[[ 44.4 -50.4   3.7  33.6 -64.9  16.9  26.4]
 [-17.9   3.9  -0.9  -3.9  -0.1   4.4  -8.4]
 [ 14.3 -22.5   5.0  19.8 -27.7  12.4   7.0]
 [ -2.8  15.8  41.1   1.6 -13.8 -10.2 -42.9]
 [  0.0  -7.6   2.6   6.7 -18.8   6.3   1.0]
 [-49.0  35.5   5.7  -8.0  26.6  -5.9 -22.0]
 [ 10.7   3.2  -8.9   2.9  -4.1  11.2 -15.5]
 [-28.8 -14.6  65.8 -10.9  -1.4  -6.7  49.9]]
=>
[[ 26.4  16.9 -64.9  33.6   3.7 -50.4  44.4]
 [ -8.4   4.4  -0.1  -3.9  -0.9   3.9 -17.9]
 [  7.0  12.4 -27.7  19.8   5.0 -22.5  14.3]
 [-42.9 -10.2 -13.8   1.6  41.1  15.8  -2.8]
 [  1.0   6.3 -18.8   6.7   2.6  -7.6   0.0]
 [-22.0  -5.9  26.6  -8.0   5.7  35.5 -49.0]
 [-15.5  11.2  -4.1   2.9  -8.9   3.2  10.7]
 [ 49.9  -6.7  -1.4 -10.9  65.8 -14.6 -28.8]]

[[ -7.4  -8.7   3.6  -5.3   3.4   0.6  -4.0]
 [  3.0   3.3   0.2   2.1  -0.4   0.2   1.8]
 [ 32.8  38.0  -5.7  20.6 -16.2  -6.9  15.5]
 [ 19.8  23.1  -1.6  13.0  -7.8  -3.0   9.3]
 [ -3.2   9.3 -56.2  27.3  24.5  33.3   2.6]
 [ -2.2  -6.8  21.6 -15.9 -15.4 -20.2  -6.7]]
=>
[[ -4.0   0.6   3.4  -5.3   3.6  -8.7  -7.4]
 [  1.8   0.2  -0.4   2.1   0.2   3.3   3.0]
 [ 15.5  -6.9 -16.2  20.6  -5.7  38.0  32.8]
 [  9.3  -3.0  -7.8  13.0  -1.6  23.1  19.8]
 [  2.6  33.3  24.5  27.3 -56.2   9.3  -3.2]
 [ -6.7 -20.2 -15.4 -15.9  21.6  -6.8  -2.2]]

[[  2.9   2.4 -19.2  58.9   8.6  -4.6   0.6]
 [  7.9 -22.6 -17.1  41.6 -44.9 -13.8   6.6]
 [ -4.5  10.9 -16.8   7.0  69.3   4.8 -33.0]
 [  2.8  -6.3  11.1   6.0  -0.6   8.1   8.8]
 [-13.9   2.3   5.5 -11.0 -45.1   4.8  -1.6]
 [-14.0  -0.2  15.0  35.8   5.9  11.7  14.7]
 [-14.5   1.6 -13.6  58.3 -22.3  -1.8   1.0]
 [ -2.9  13.6  16.3  11.3  26.1 -46.5 -12.2]]
=>
[[  0.6  -4.6   8.6  58.9 -19.2   2.4   2.9]
 [  6.6 -13.8 -44.9  41.6 -17.1 -22.6   7.9]
 [-33.0   4.8  69.3   7.0 -16.8  10.9  -4.5]
 [  8.8   8.1  -0.6   6.0  11.1  -6.3   2.8]
 [ -1.6   4.8 -45.1 -11.0   5.5   2.3 -13.9]
 [ 14.7  11.7   5.9  35.8  15.0  -0.2 -14.0]
 [  1.0  -1.8 -22.3  58.3 -13.6   1.6 -14.5]
 [-12.2 -46.5  26.1  11.3  16.3  13.6  -2.9]]

[[ -0.1  -0.2  -0.1  -0.3  -0.5  -0.4  -0.2  -0.3  -0.7]
 [-44.5 -52.0  19.1 -32.0  19.6   3.1 -24.5  15.7 -27.4]
 [ -2.0 -10.5  41.5 -27.5 -27.1 -35.9 -10.6   7.2 -70.0]
 [-22.3 -25.9  10.0 -15.9  10.1   1.5 -12.7   8.2 -13.1]]
=>
[[ -0.7  -0.3  -0.2  -0.4  -0.5  -0.3  -0.1  -0.2  -0.1]
 [-27.4  15.7 -24.5   3.1  19.6 -32.0  19.1 -52.0 -44.5]
 [-70.0   7.2 -10.6 -35.9 -27.1 -27.5  41.5 -10.5  -2.0]
 [-13.1   8.2 -12.7   1.5  10.1 -15.9  10.0 -25.9 -22.3]]

[[-23.8 -12.7  14.4  -0.1   2.5  -3.5   3.5  -0.2   1.5]
 [-34.8 -14.8  51.5   0.2   1.1  -2.0   4.7   0.3  -1.6]]
=>
[[  1.5  -0.2   3.5  -3.5   2.5  -0.1  14.4 -12.7 -23.8]
 [ -1.6   0.3   4.7  -2.0   1.1   0.2  51.5 -14.8 -34.8]]

[[-28.1 -27.8   5.0  35.2 -38.3  41.6 -65.1 -50.8  59.1   7.9  26.9 -45.5
   53.3  15.8]
 [ -9.0  20.0  37.5 -10.9 -44.7 -61.1 -45.8  50.6 -56.8  17.6 -34.0 -53.1
   11.8 -62.0]
 [-57.7  40.9  17.6   0.9 -27.1 -64.9 -55.7  56.5   6.1  57.4 -12.0  38.1
    0.9  52.9]
 [-62.5  28.2 -20.0  38.6   2.4  -6.7 -46.8  31.1   5.2  54.0  57.6 -19.5
  -49.4   9.7]
 [ 64.6  64.6 -48.4 -63.4 -39.9  57.9 -38.3  45.2 -22.8  -0.1  11.5 -50.3
   -3.9 -54.7]
 [ -9.0  29.3  59.3 -11.7  62.4  14.7  30.0 -53.9   7.6  65.2 -34.6  26.7
   15.7  -0.9]]
=>
[[ 15.8  53.3 -45.5  26.9   7.9  59.1 -50.8 -65.1  41.6 -38.3  35.2   5.0
  -27.8 -28.1]
 [-62.0  11.8 -53.1 -34.0  17.6 -56.8  50.6 -45.8 -61.1 -44.7 -10.9  37.5
   20.0  -9.0]
 [ 52.9   0.9  38.1 -12.0  57.4   6.1  56.5 -55.7 -64.9 -27.1   0.9  17.6
   40.9 -57.7]
 [  9.7 -49.4 -19.5  57.6  54.0   5.2  31.1 -46.8  -6.7   2.4  38.6 -20.0
   28.2 -62.5]
 [-54.7  -3.9 -50.3  11.5  -0.1 -22.8  45.2 -38.3  57.9 -39.9 -63.4 -48.4
   64.6  64.6]
 [ -0.9  15.7  26.7 -34.6  65.2   7.6 -53.9  30.0  14.7  62.4 -11.7  59.3
   29.3  -9.0]]

[[  2.0   2.5   2.2   2.9   2.0  -0.3   0.4]
 [ -7.6 -22.9  36.7   6.7  48.8  -5.9 -20.7]
 [ 19.9 -16.0  -2.2 -23.9 -18.0  19.4  -0.6]
 [ 23.8  38.1 -58.0  26.2  24.7  11.1   1.1]
 [ -7.4 -18.6  31.8   4.8  42.3  -4.6 -17.8]
 [  5.5  15.8 -20.6  -0.9 -28.5   2.5  14.8]]
=>
[[  0.4  -0.3   2.0   2.9   2.2   2.5   2.0]
 [-20.7  -5.9  48.8   6.7  36.7 -22.9  -7.6]
 [ -0.6  19.4 -18.0 -23.9  -2.2 -16.0  19.9]
 [  1.1  11.1  24.7  26.2 -58.0  38.1  23.8]
 [-17.8  -4.6  42.3   4.8  31.8 -18.6  -7.4]
 [ 14.8   2.5 -28.5  -0.9 -20.6  15.8   5.5]]
